Here is a tiny trained network, its code and every weight. The questions are about switching its units off for an input and a class, where a switched-off unit gives its printed mean instead of its output.

import numpy as np


def w(rows, s, z=0):
    codes = np.array(rows[::2]) - 128.0
    scale = np.full(codes.shape[1], s)
    scale[-1] = z or s
    return codes * scale


def norm(h):
    return h / np.sqrt((h * h).mean(-1, keepdims=True) + 1e-5)


def f(y):
    return np.maximum(y, 0)


def log_softmax(a):
    a = a - a.max(-1, keepdims=True)
    return a - np.log(np.exp(a).sum(-1, keepdims=True))


def net(x, mask):
    res = np.array(x, float).reshape(1, 8) / 4 @ E
    u = 0
    for l in range(4):
        y = f(norm(res) @ A[l][:, :-1].T + A[l][:, -1])
        res = res + np.where(mask[u : u + 3], y, B[l][:, -1]) @ B[l][:, :-1]
        u += 3
    return log_softmax(norm(res)[-1] @ U[:, :-1].T + U[:, -1])


A, B = {}, {}
E = w([
[217,125,10,143,129,113,113,122,161],'x0',
[106,119,68,119,61,114,216,157,129],'x1',
[113,159,165,125,173,52,185,111,244],'x2',
[104,61,126,94,167,86,125,178,69],'x3',
[61,129,157,58,132,137,102,103,120],'x4',
[118,158,90,79,39,144,79,185,147],'x5',
[83,110,184,158,93,93,146,203,164],'x6',
[181,255,69,174,119,100,52,114,144],'x7',
],0.0052)
A[0] = w([
[197,212,59,16,30,92,86,160,101,32],'0.n0',
[2,227,124,18,252,219,191,21,105,1],'0.n1',
[184,178,19,38,18,125,64,215,111,38],'0.n2',
],0.0038,0.0032)
B[0] = w([
[105,147,82,147,75,111,47,106,134,224],'0.n0',
[164,147,186,117,82,18,166,2,94,209],'0.n1',
[50,127,25,145,111,116,83,91,25,252],'0.n2',
],0.008,0.0024)
A[1] = w([
[79,40,11,161,92,156,214,152,2,103],'1.n0',
[177,179,142,221,195,181,115,117,37,3],'1.n1',
[99,103,189,148,158,97,241,109,105,40],'1.n2',
],0.0035,0.003)
B[1] = w([
[128,168,153,105,149,167,152,112,220,253],'1.n0',
[251,156,254,240,156,132,109,155,77,161],'1.n1',
[135,167,107,83,43,146,91,142,115,196],'1.n2',
],0.0071,0.0028)
A[2] = w([
[210,151,138,160,138,94,97,60,117,103],'2.n0',
[138,53,85,133,103,207,191,116,123,5],'2.n1',
[153,106,139,130,67,122,160,4,138,141],'2.n2',
],0.004,0.0027)
B[2] = w([
[143,137,178,121,73,213,186,244,154,248],'2.n0',
[168,33,60,109,86,254,95,175,173,162],'2.n1',
[108,69,106,130,166,112,144,87,155,252],'2.n2',
],0.0081,0.0023)
A[3] = w([
[139,204,141,162,178,189,63,74,249,15],'3.n0',
[204,211,148,252,188,209,116,129,9,4],'3.n1',
[138,74,196,179,214,86,240,124,165,146],'3.n2',
],0.0041,0.0025)
B[3] = w([
[46,225,182,159,255,214,118,140,148,187],'3.n0',
[248,25,177,225,71,109,148,52,75,201],'3.n1',
[157,163,67,112,124,113,69,152,98,252],'3.n2',
],0.0086,0.0036)
U = w([
[108,49,192,57,221,124,76,165,54,10],'0',
[177,154,42,162,191,37,179,205,205,71],'1',
[114,128,188,61,137,39,183,4,107,134],'2',
[143,40,64,104,108,225,198,143,152,84],'3',
[235,103,171,219,120,156,117,92,65,249],'4',
[46,125,209,122,59,116,167,229,141,158],'5',
[122,221,195,163,217,191,107,115,190,63],'6',
[94,189,19,141,63,138,39,131,75,242],'7',
],0.014,0.0015)

Each question gives the input, the list of numbers given to net, and the class t.
The units are the neurons (one row each of A and B). Each row of codes is followed by its name. A weight is (code - 128) times the scale printed after its matrix; where a second scale follows, it is the last column's (A, B and U).
mask holds one flag per neuron, layer by layer. A switched-off neuron (its flag False) gives its mean, the last column of its row in B, instead of its output. The means were averaged over made-up inputs and are rounded, as every weight is.
A unit's drop is (log p(t) with every unit on - log p(t) with that unit switched off) / (log p(t) with every unit on - log p(t) with every unit switched off).
k most important neurons: the k neurons with the biggest drops, biggest first
k most important neurons of layer l: the k neurons of layer l with the biggest drops, biggest first
drop of u: that unit's drop, to one decimal
input [-5,7,-5,3,-3,-2,2,-3], class 3: 2 most important neurons => [2.n1; 1.n0]
input [-4,-8,-5,-8,0,0,0,6], class 4: 2 most important neurons of layer 1 => [1.n1; 1.n0]
input [-1,1,0,1,0,-3,-5,-8], class 2: 2 most important neurons => [0.n1; 2.n0]
input [5,-6,7,-7,3,7,5,-8], class 6: 2 most important neurons => [3.n0; 2.n0]
input [6,4,6,-5,-6,7,-7,-1], class 7: 2 most important neurons of layer 0 => [0.n2; 0.n0]
input [-4,5,-5,0,3,-4,1,0], class 2: 2 most important neurons of layer 2 => [2.n0; 2.n2]
input [-4,-2,-1,0,-1,-2,8,8], class 4: 2 most important neurons => [3.n1; 1.n0]
input [-2,-7,-7,3,1,3,-3,0], class 4: 2 most important neurons => [3.n1; 1.n1]
input [-7,-7,-1,5,-2,-4,2,5], class 4: most important neuron => [3.n1]
input [-4,7,-8,-8,5,-6,-5,0], class 2: 2 most important neurons => [0.n1; 2.n2]
input [-6,-2,1,5,3,4,-8,-4], class 2: drop of 0.n1 => 0.6
input [-1,4,-2,1,4,-6,-3,4], class 2: drop of 0.n1 => 2.4
input [1,-7,-4,-6,-4,4,-4,1], class 4: drop of 3.n0 => 0.0
input [-6,4,-6,4,2,-8,-2,1], class 2: 2 most important neurons of layer 1 => [1.n0; 1.n2]
input [-4,5,3,8,3,4,-8,-8], class 2: most important neuron of layer 2 => [2.n0]
